Below is a small trained network, with its code and all its weights. Each question gives an input and a target symbol and asks what happens when units are switched off, that is, made to give their printed mean instead of their output.

import numpy as np


def w(rows, s, z=0):
    codes = np.array(rows[::2]) - 128.0
    scale = np.full(codes.shape[1], s)
    scale[-1] = z or s
    return codes * scale


def norm(h):
    return h / np.sqrt((h * h).mean(-1, keepdims=True) + 1e-5)


def f(y):
    return y / 2 * (1 + np.tanh(0.7978845608 * (y + 0.044715 * y**3)))


def softmax(a):
    e = np.exp(a - a.max(-1, keepdims=True))
    return e / e.sum(-1, keepdims=True)


def log_softmax(a):
    a = a - a.max(-1, keepdims=True)
    return a - np.log(np.exp(a).sum(-1, keepdims=True))


def net(x, mask):
    ids = ['ΓΛΨΩαβδεζηθπτφ'.index(c) for c in x.split()]
    T = len(ids)
    res = E[ids] + P[:T]
    r = norm(res)
    for j in range(3):
        rows = slice(3 * j, 3 * j + 3)
        q, k, v = (r @ M[0][rows].T for M in (Q, K, V))
        z = softmax(np.where(np.tri(T) > 0, q @ k.T / 3**0.5, -1e9)) @ v
        o = O[0][rows]
        res = res + np.where(mask[j], z, o[:, -1]) @ o[:, :-1]
    y = f(norm(res) @ A[0][:, :-1].T + A[0][:, -1])
    res = res + np.where(mask[3:15], y, B[0][:, -1]) @ B[0][:, :-1]
    return log_softmax(norm(res)[-1] @ U[:, :-1].T + U[:, -1])


Q, K, V, O, A, B = {}, {}, {}, {}, {}, {}
E = w([
[167,152,111,120],'Γ',
[125,124,133,119],'Λ',
[122,122,116,158],'Ψ',
[121,106,121,143],'Ω',
[125,107,116,148],'α',
[157,146,137,123],'β',
[138,123,175,173],'δ',
[120,116,123,150],'ε',
[140,159,119,149],'ζ',
[150,146,108,116],'η',
[171,149,124,131],'θ',
[208,73,43,113],'π',
[125,121,127,136],'τ',
[73,142,3,144],'φ',
],0.044)
P = w([
[120,166,172,2],'0',
[187,109,30,184],'1',
[181,103,34,172],'2',
[174,129,41,155],'3',
[106,131,58,196],'4',
[107,127,64,161],'5',
],0.0099)
Q[0] = w([
[57,165,81,153],'head 1',
[197,248,113,96],'head 1',
[139,248,169,134],'head 1',
[224,104,104,113],'head 2',
[253,126,113,159],'head 2',
[38,58,183,154],'head 2',
[104,33,104,126],'head 3',
[172,211,78,53],'head 3',
[170,178,143,127],'head 3',
],0.015)
K[0] = w([
[69,141,107,143],'head 1',
[56,168,167,20],'head 1',
[84,225,178,114],'head 1',
[77,142,133,32],'head 2',
[95,155,190,97],'head 2',
[163,84,123,159],'head 2',
[206,110,44,214],'head 3',
[75,105,121,1],'head 3',
[165,117,222,69],'head 3',
],0.017)
V[0] = w([
[120,252,139,151],'head 1',
[182,103,177,150],'head 1',
[128,96,108,148],'head 1',
[97,176,184,71],'head 2',
[90,95,151,142],'head 2',
[84,185,147,175],'head 2',
[97,101,97,118],'head 3',
[167,85,107,88],'head 3',
[91,120,144,153],'head 3',
],0.022)
O[0] = w([
[63,64,127,117,215],'head 1',
[181,115,250,130,165],'head 1',
[165,130,112,190,127],'head 1',
[31,109,135,96,254],'head 2',
[142,155,229,132,67],'head 2',
[154,39,141,119,211],'head 2',
[161,148,108,175,67],'head 3',
[171,112,145,77,111],'head 3',
[113,164,158,171,96],'head 3',
],0.013,0.0075)
A[0] = w([
[122,117,158,122,101],'neuron 1',
[111,231,250,142,98],'neuron 2',
[165,166,129,208,110],'neuron 3',
[153,213,87,111,129],'neuron 4',
[133,128,162,123,135],'neuron 5',
[64,117,232,133,190],'neuron 6',
[122,103,90,174,136],'neuron 7',
[96,163,88,95,143],'neuron 8',
[101,75,142,71,252],'neuron 9',
[124,183,169,90,147],'neuron 10',
[28,110,121,160,59],'neuron 11',
[162,86,80,136,153],'neuron 12',
],0.018,0.012)
B[0] = w([
[117,163,93,173,131],'neuron 1',
[158,49,76,160,184],'neuron 2',
[94,140,180,55,164],'neuron 3',
[51,62,139,152,155],'neuron 4',
[144,126,110,176,139],'neuron 5',
[245,75,167,219,230],'neuron 6',
[152,158,143,59,163],'neuron 7',
[93,122,213,170,158],'neuron 8',
[217,214,166,190,248],'neuron 9',
[43,98,119,155,140],'neuron 10',
[128,85,187,12,160],'neuron 11',
[185,171,163,66,184],'neuron 12',
],0.011,0.015)
U = w([
[112,171,124,92,103],'Γ',
[79,189,173,135,121],'Λ',
[91,159,73,134,225],'Ψ',
[89,209,111,199,124],'Ω',
[127,208,96,170,124],'α',
[133,150,193,99,3],'β',
[162,82,151,206,106],'δ',
[63,137,93,206,207],'ε',
[111,59,128,80,198],'ζ',
[79,189,95,79,132],'η',
[156,171,183,75,9],'θ',
[208,90,50,93,63],'π',
[82,186,180,131,77],'τ',
[104,122,7,185,166],'φ',
],0.019,0.0049)

Each question gives the input, a string of symbols that net reads in full, and the target symbol t.
The units are the heads (3 rows each of Q, K, V and O) and the neurons (one row each of A and B). Each row of codes is followed by its name. A weight is (code - 128) times the scale printed after its matrix; where a second scale follows, it is the last column's (O, A, B and U).
mask holds one flag per unit, heads first, then neurons. A switched-off unit (its flag False) gives its mean, the last column of its rows in O or B, instead of its output. The means were averaged over made-up inputs and are rounded, as every weight is.
A unit's drop is (log p(t) with every unit on - log p(t) with that unit switched off) / (log p(t) with every unit on - log p(t) with every unit switched off).
The circuit of an input: a set's keep is (log p(t) with only the set's units on - log p(t) with every unit switched off) / (log p(t) with every unit on - log p(t) with every unit switched off). Starting from the 12 units with the biggest drops (on a tie, the unit counted first), units are removed one at a time, each time the one whose removal leaves the highest keep (on an exact tie, the one counted first), for as long as the keep stays at least 0.8.
units of the circuit, in order: the units of the circuit, biggest drop first
unit that matters most: the unit with the biggest drop
k most important neurons: the k neurons with the biggest drops, biggest first
which heads matter: for each layer, one digit per head in row order, 1 if its drop is at least 0.15 and else 0, layers parted by /
input Ω ζ Γ ε, target ε: unit that matters most : head 2
input δ θ Ψ Ω, target θ: which heads matter : 100
input θ θ ζ π β, target θ: which heads matter : 111
input ζ π ζ ζ δ τ, target π: which heads matter : 110
input δ δ τ τ, target θ: which heads matter : 100
input π ζ δ ζ ε, target π: which heads matter : 110
input α ζ α, target Ω: which heads matter : 110
input δ δ δ Ω, target θ: which heads matter : 100
input β ζ ε, target η: 2 most important neurons : [neuron 6; neuron 9]
input θ ζ φ α φ ζ, target θ: 2 most important neurons : [neuron 9; neuron 8]
input δ Ω δ ε, target θ: 2 most important neurons : [neuron 3; neuron 6]
input α φ Ω Ψ, target Ω: units of the circuit, in order : [head 2; neuron 6]
input θ ε π π Ψ ζ, target θ: 2 most important neurons : [neuron 9; neuron 6]
input π ζ β, target π: which heads matter : 011
input ζ ζ π δ α, target π: 2 most important neurons : [neuron 9; neuron 8]
input φ δ η, target φ: units of the circuit, in order : [head 1]
input π π ζ ζ, target π: which heads matter : 010
input ζ π Γ, target ζ: which heads matter : 100
input π π ζ, target π: 2 most important neurons : [neuron 9; neuron 4]
input η δ ζ Γ, target η: units of the circuit, in order : [neuron 6; head 2]
input α η ζ ζ π ζ, target α: which heads matter : 110
input α δ δ ζ η, target α: units of the circuit, in order : [head 1]
